Each row is followed by roughly how far along a hidden order it lies, from 0 to 15. A new part has a new order.
In the rows, 128 means zero.
[135 124 241 127  91 139 126 169 139 141  89  95 154 106  93 111  84 154
 176 149 123 129 140 197 156 115 115 159 172 134 188 117 105  25  41 105
 124 134 109 138 121  77 131 172 253  94 107 135 147  86]
4
[134 131 179 142 128  72 144 132 130 127 146 135  80 146 130 156 168 109
 148 150 114 137  85 139  70 153 132 137 123 107 102 155 141 147 100 119
 122 133  73 110 126 150 156 104  81 158 102 121 101 125]
8
[109 120 183 159 116  95 108 209 131 148 129 146 128  47  94 122 142  96
 160 134 126 152 149 219  91 147 128 127 115 144 141 121 154  71 126 164
 111  79 213 110 165 156 146 129 154 151 101 109 106 108]
0
[111 142 156 132 137  67 130 168 120 127 143 121 103 190 137 152 150 116
 151 146 137 162 100 149  86 150 129 141 128 104 110 132 153 136 110 127
 132 123 125  92 145 159 125 120  96 175 117  98 100 105]
7
[132 129 177 149 155 115 136 130 142 132 139 104 104 153 128 165 108 168
 148 130  81 148 117 119 158 145 136 164  90  90 159 115 125 117 106 150
 105 188  80 131 141 119 134 129  94 139 117  89 106 124]
15
[121 106 191 175 109  85 144 166 109 116 129 114 109 160 121 164 143 118
 172 151  96 151  73 161  92 174 126 149 126  90 120 122 115 115  57  97
 133 127  40  96 119 106 145 103  91 105  95  80 110 113]
8
[152 180 129 143 129  61 110 107 134 118 165 121  93 220 147 141 161 129
  90 142 165 140  73 116  52 152 126 122 107  92 110 164 140 182 160 159
 152 156 137 110 135 178 156  89  67 163 147 139 125 140]
6
[107 127 184 128 117  84  84 143 147 101 156 151 106  43 113 161 154 154
 164 103 174 136 124 166 104 164 113  95 147 156 146 153 158 109 132 149
 124 147  77 120 180 177 119 128 101 144 128 130 132 143]
1
[129  77 194 157  97 116 124 170 108 109 126 116 120  62  97 154 123 136
 185 141 113 145  88 148 103 167 124 118 148 106 145 126 112  80  49 115
 119 138  23 125 111  87 158 114 135  68  97 111 128 108]
5
[119 116 190 157 108  75 151 175  98 129 111 105 129 177 118 168 139 115
 180 165  94 157  80 167 116 149 129 167 117  83  92 111 127 109  72 103
 131 175  64  89 112  92 131 112 107 115  89  73  93 101]
9
[112 164 159 115 150  69 114 156 131 140 152 119 106 155 136 139 124 134
 140 134 124 148 120 178 129 151 129 141 121 121 139 149 152 118 123 146
 123 135 119 100 165 167 129 134 117 193 117 107 121 118]
9
[147  96 190 146  94 147 121 172 152 118 112 127 127  39 107 145 119 146
 169 135 116 128 131 141 116 144 123  97 162 114 142 122 116  79  66 127
 113 153  69 145 135  83 171 120 145  77 111 139 153 120]
1
[157 110 173 124 145 104 118 155 153 122 144 151  83 103 133 134 167 137
 135 147 129 137 122 178 115 159 128 131 106 128  98 129 163 139 164 174
 101 162 169 135 193 154 149 119  72 166 131 145 112 130]
7
[147 149 166 142 160 119 118 124 147 124 158 115  84  97 127 161 113 168
 138 123 105 146 113 149 147 142 136 133  93  98 149 137 132 135 131 168
 107 175 115 142 147 158 142 124  71 142 130 106 118 132]
15
[ 98 162 139 122 126  78 108 138 110 122 163  99 134 180 118 140  90 133
 146 132 141 124  88 172 134 132 123 102 132 129 167 162 124 124 111 121
 140 131 106 108 132 156 121 140 134 144 128 108 134 121]
7
[131 145 191 166 128 110 114 154 131 114 152 105 116  75 106 138 112 142
 158 119  87 127  94 142  83 156 135 122 115  89 185 143 107 111  94 131
 107 158  60 129 112 134 167 101 114  87 101  93 126 133]
12
[109 170 130 103 135  78 109 136 125 128 160 130 119 184 136 131 120 130
 110 127 150 129  96 140 128 135 123 103 130 122 132 166 138 156 147 147
 134 161 131 126 146 173 129 124 110 192 128 133 136 134]
4
[135  98 218 103  81 136 138 163 140 130  81 123 156 139 113 128 102 149
 166 157 130 146 116 185 162 121 114 172 158 115 117 107 130  50  76 108
 134 185  95 125 129  64 126 151 172  98 120 158 131 102]
2
[157 132 193 137 161 107 117 156 152 135 150 139  84  41 110 128 127 145
 131 136 111 143 117 185 121 156 139 127 101 102 148 137 151 134 129 174
  93 145 142 143 156 162 158 125  78 147 122 135 117 125]
11
[152  91 212 126  80 129 143 164 135 122  92 104 112 138 108 142 128 148
 188 160 109 141 113 138 120 134 114 156 174 104 137 114 101  69  36  85
 131 156  40 121 113  58 146 137 170  84 105 124 145  98]
6
[103 128 181 160  99  78 139 205  86 130 116 101 120 132 102 138 127  98
 184 152 119 142  89 163  69 136 121 136 163  97 151 141 106 111  51  94
 145  76  87  93 100 114 156 132 173 120  91  74 123  90]
5
[141  63 177 162  87 123 129 154 140 107 117 109 119  88 115 155 137 140
 176 133 123 138 103 117  88 155 115 138 169 106 153 123 102  96  39 105
 134 135  13 104 119  83 151 123 146  73 113 101 150 112]
5
[106 133 160 156 107  87 138 187 116 114 135 110 106 190 117 160 139 116
 175 144 111 144  67 138  63 147 123 142 168  83 127 137 114 118  61  84
 142 115  60 101 107 110 155 112 122 116 111  81 134 111]
7
[135  86 218 165 104 100 129 154 130 111 124 107 113  88 100 164 129 136
 189 146  97 149  90 172  97 162 126 152 124 102 140 119 113  69  47 106
 117 136  14 112 113  88 146 111 123  75  92  86 102 112]
10
[149  85 178 165 124 147 127 136 146 122 146 122 136   1 116 163 115 156
 179 117  78 135 133 170 134 163 134 102 124 105 173 117 116  90  79 145
  99 191  28 156 138 106 148 125 110  93 100 104 117 137]
11
[135  69 192 177 111 106 136 169 122 128 116 137 124  25  96 153 155 124
 176 148 119 161 115 166 103 153 136 133 107 108 124 112 139  90  82 140
 111 148  83 124 134 122 160 111 119 104 103 107  94 108]
5
[132  66 199 166 102 113 136 153 133 113 118 121 125  74 107 170 139 143
 188 145 102 151 104 155 104 158 129 133 136 118 130 111 116  60  49 121
 114 148  37 127 129  83 150 113 129  79 102 106 110 139]
6
[120 133 179 186 106 101 140 159 118 127 128  95 118 148 122 166 123 142
 171 139 102 145  78 145  97 145 119 162 133  88 156 129 107 123  74 108
 133 135  69 101 116  89 148 124 144 113 114  83 132 115]
9
[148 129 255 147 106 103 117 160 126 131 146 120 130   1  76 135  98 129
 186 132  71 139  98 211 109 163 140 108 124  89 200 147 129  38  68 132
 109 119  56 133  98 143 169 127 159  84  83 101 107 101]
13
[161 106 176 137 102 150 105 157 154 142 134 132 142  16 102 131 107 134
 143 124 154 139 142 197 145 143 124  87 137 126 182 136 123  64 106 223
 120 176 144 151 151 137 151 140 154 130 130 148 141 120]
5
[124 101 184 180 101  96 143 163 120 127 113  87 121 173 115 155 138 141
 184 145 113 141 118 138  87 143 115 174 154 115 176 119  99  83  47  85
 141  94  67  91 100  84 154 130 201  90  97  80 136  92]
3
[115 110 160 163  90  92 153 193 101 141 105 101 134 180 124 157 140 108
 176 158 109 143  91 153  76 141 118 158 168  81 135 117 107 120  57  84
 148 107  78  90 101  85 146 127 168 117  97  70 128  87]
0
[133  84 176 155 102 154 108 143 148 116 112 113 144  40 107 143 107 177
 182 118 127 118 141 120 134 151 117 125 160 137 195 121 110  88  54 102
 133 148  31 138 139  91 134 147 189  65 130 137 162 131]
3
[118 131 112 110 125  99 124 155 126 127 112 120 126 216 141 137 134 132
 104 150 159 142 117 144 140 127 124 139 150 114  91 138 123 149 137 156
 141 178 158 134 156 126 130 126 132 161 148 148 130 122]
2
[160  85 163 162 147  97 126 145 149 121 139 155 104  12 127 142 179 146
 120 138 132 152 123 142  66 177 139 137  96 112 130 121 155 153 160 171
 118 163 103 131 154 163 162 104  54 142 126 115 102 129]
9
[124  96 146 133 118 118 124 137 139 124 104 116 139 174 140 141 143 151
 131 150 150 156 120 150 134 141 117 168 135 132 113 104 141 108 109 137
 137 168 153 111 151 111 123 132 135 143 143 134 130 110]
5
[144 121 144 149 117 117 109 166 144 128 124 137 132  66 118 132 141 149
 127 135 161 148 132 182 127 141 123 112 130 124 143 129 135 104 132 176
 123 191 148 148 162 138 145 140 116 162 140 142 120 126]
6
[130 110 207 155 102 112 116 169 127 114 132  98 130  55 105 146 105 148
 188 129 105 129 111 162 117 151 121 127 152 114 213 133 100  73  50 105
 133 149  29 120 105 101 141 141 171  77 101  84 138 106]
7
[103 118 191 112 124 104  98 135 142 127 147 109 135 100 108 142 101 160
 166 119 144 134 147 176 149 146 114 124 149 147 201 145 118  55 113 139
 125 120  79 110 142 148 127 144 189 128 114 113 141 121]
4
[125  99 202 149 104 112 154 153 127 132  95  99 125 174 112 164 132 160
 187 155  88 151 107 155 149 142 129 198 122  92 129  95 121  95  61  88
 127 172  42 112 119  76 122 134 121 105 104  96 106 107]
12
[116 105 177 175  88  89 145 193 106 125 114 110 129 157 118 156 146 119
 179 150 112 151  91 156  73 157 120 149 152 102 133 121 110 115  63  95
 140 111  71  93 115  92 146 116 150 104  95  84 121 102]
4
[110 167 168 137 150 105 104 142 121 161 171  95 116 103 115 131  67 137
 153 108 113 150 153 185 138 133 130 126  99 138 206 158 120  82 147 166
 124  77 157  99 142 201 118 147 151 185 123  75 134 120]
11
[116  89 146 151 122 110 137 141 133 117 120 116 129 189 134 164 141 154
 162 137 118 163 110 141 118 154 116 177 130 133 132  97 136 107  94 117
 127 140  86  99 150 109 118 124 126 128 121  89 122 118]
6
[145  76 204 155 115 137 137 149 153 122 119 132 116  54 110 164 123 152
 178 136  92 140 133 156 131 152 131 138 133 115 140 106 127  60  72 133
  93 184  29 144 146  95 151 122 111  90 106 121 114 122]
7
[152 138 205 142 145 117 109 102 158 131 172 128  86  47 127 166 117 162
 158 104  93 150 129 141 121 167 143 106  96  99 167 151 137 110 116 191
  90 170  66 140 151 146 168 104  72 126 113 119 132 146]
15
[111 145 177 127 112 126 118 122 134 124 118  85 150 135 118 136  86 163
 155 122 123 134 132 152 149 132 112 159 163 138 182 127 102  62  80 105
 130 144  57 124 123 100 111 147 205 104 108 104 145 122]
7
[131 133 154 122 117 136 125  82 124 109 140  84 120 228 131 174  96 170
 150 128 114 133  87 121 147 137 113 153 140 113 145 137 107 136  87 115
 138 162  57 117 123  96 112 133 141 120 127 106 149 129]
7
[147 122 166 156 113 153 111 153 122 128 137 101 177  19 107 138  81 161
 178 122 121 115 124 191 178 141 130 104 142 112 237 125 100  96  61 132
 116 171  53 147 122  94 132 166 187  86 119 104 148 114]
9
[172  85 113 141 134 121 114  91 169  98 157 157  86 112 158 169 195 164
 112 133 158 146 117 136  98 175 123 132 101 139  81 119 170 170 162 187
 109 193 139 140 189 168 142 101  33 158 157 150 130 164]
6
[133 130 194 169 123 129 109 143 141 113 165 121 131  21 121 165 125 149
 177 104  90 122 125 162 104 164 136 102 110 106 188 140 110  96  95 143
  98 163  68 149 126 125 184 107 118  87  97 103 126 146]
13
[148 106 169 159 118 148 111 150 145 115 151 113 149   1 127 154 113 158
 172 115  97 122 129 157 128 158 129  92 131 111 187 128 101 102  79 151
 105 202  36 155 131  95 157 130 127  91 104 114 139 140]
8
[128 101 202 161 129 105 126 175 148 132 125 133 142   1 108 145 145 137
 173 136 105 152 132 177 100 166 140 129 115  95 157 121 136  99 102 154
 101 164  70 141 136 130 158 125 107 123 106 111  94 110]
10
[136  89 205 135  83 111 140 168 130 118 105 109 124 128 122 152 133 128
 178 155 111 150 100 136  94 151 119 153 170 110 124 120 105  72   8  96
 135 132  41 111 123  58 148 124 160  87  95 124 134 114]
2
[132 109 189 167 101 101 150 142 114 123 124  99 116 198 127 178 130 149
 180 148  87 146  82 154 116 144 121 175 120  94 137 114 113 112  65 101
 133 151  55  96 121  90 137 109 114 103  98  84 115 118]
13
[122  74 178 160 120 126 123 157 151 127 117 152 139  11 109 149 140 141
 160 126 111 156 130 166 116 161 135 134 113 118 142 111 148  84 113 145
 103 151  71 130 154 125 149 114  98 126 107 105 106 119]
5
[149  95 198 140  96 131 123 177 153 127 116 127 125  61 109 135 123 145
 163 140 120 133 124 170 129 138 125 114 140 112 145 125 120  65  68 131
 108 177  44 146 138  91 168 125 150  86 107 155 140 112]
3
[110 121 105 115 128 109 124 119 130 106 151 131 113 236 149 159 148 139
 112 135 158 139 100 118 119 150 118 118 139 133 103 136 138 162 132 131
 139 181 109 120 157 135 123 111 102 152 142 135 133 142]
2
[117 132 189 148 110 109 103 147 133 117 141 102 136  56 115 149 105 153
 227 115 124 122 126 157 110 153 118 121 159 120 197 141 106  83  68  98
 120 143  48 124 125 115 139 138 171 100 102  93 146 123]
6
[165 155 193 165 136  95 131 187 136 138 126 117  82 119  94 125 142 137
 138 165 113 136 101 169  99 135 141 138  87  68 145 135 135 136 100 145
 121 151 163 134 122 149 175 120  96 136 131 117 105 108]
12
[163 121 151 187 150 106 137 115 142 101 148 111  89 134 139 182 155 168
 142 138 100 152  90  94  74 182 135 169  87  86 123 113 133 158 107 137
 111 181  50 127 142 135 165  85  50 113 129 104 113 147]
13
[137 112 203 134 140 112 133 172 152 141 108 127 107  54 106 147 128 154
 141 140  98 155 137 163 149 149 136 162 108  85 136 116 138  91 108 145
 104 188  79 144 136 130 147 129 107 144 116 113 105 114]
11
[117 103 189 170  95 104 139 189 113 131 103 103 134 162 120 144 130 120
 172 156 121 148  96 173  90 145 116 159 168 108 144 116 114  83  60 105
 145 100  99 102 112  85 148 132 185 106  88  99 130  94]
3
[133 100 135 148 106 102 128 167 134 119 103 131 128 185 136 153 175 138
 122 163 155 154 104 157  98 153 121 146 133 108  92 110 137 132 120 140
 143 174 145 123 152 118 139 115 109 137 144 135 121 119]
4
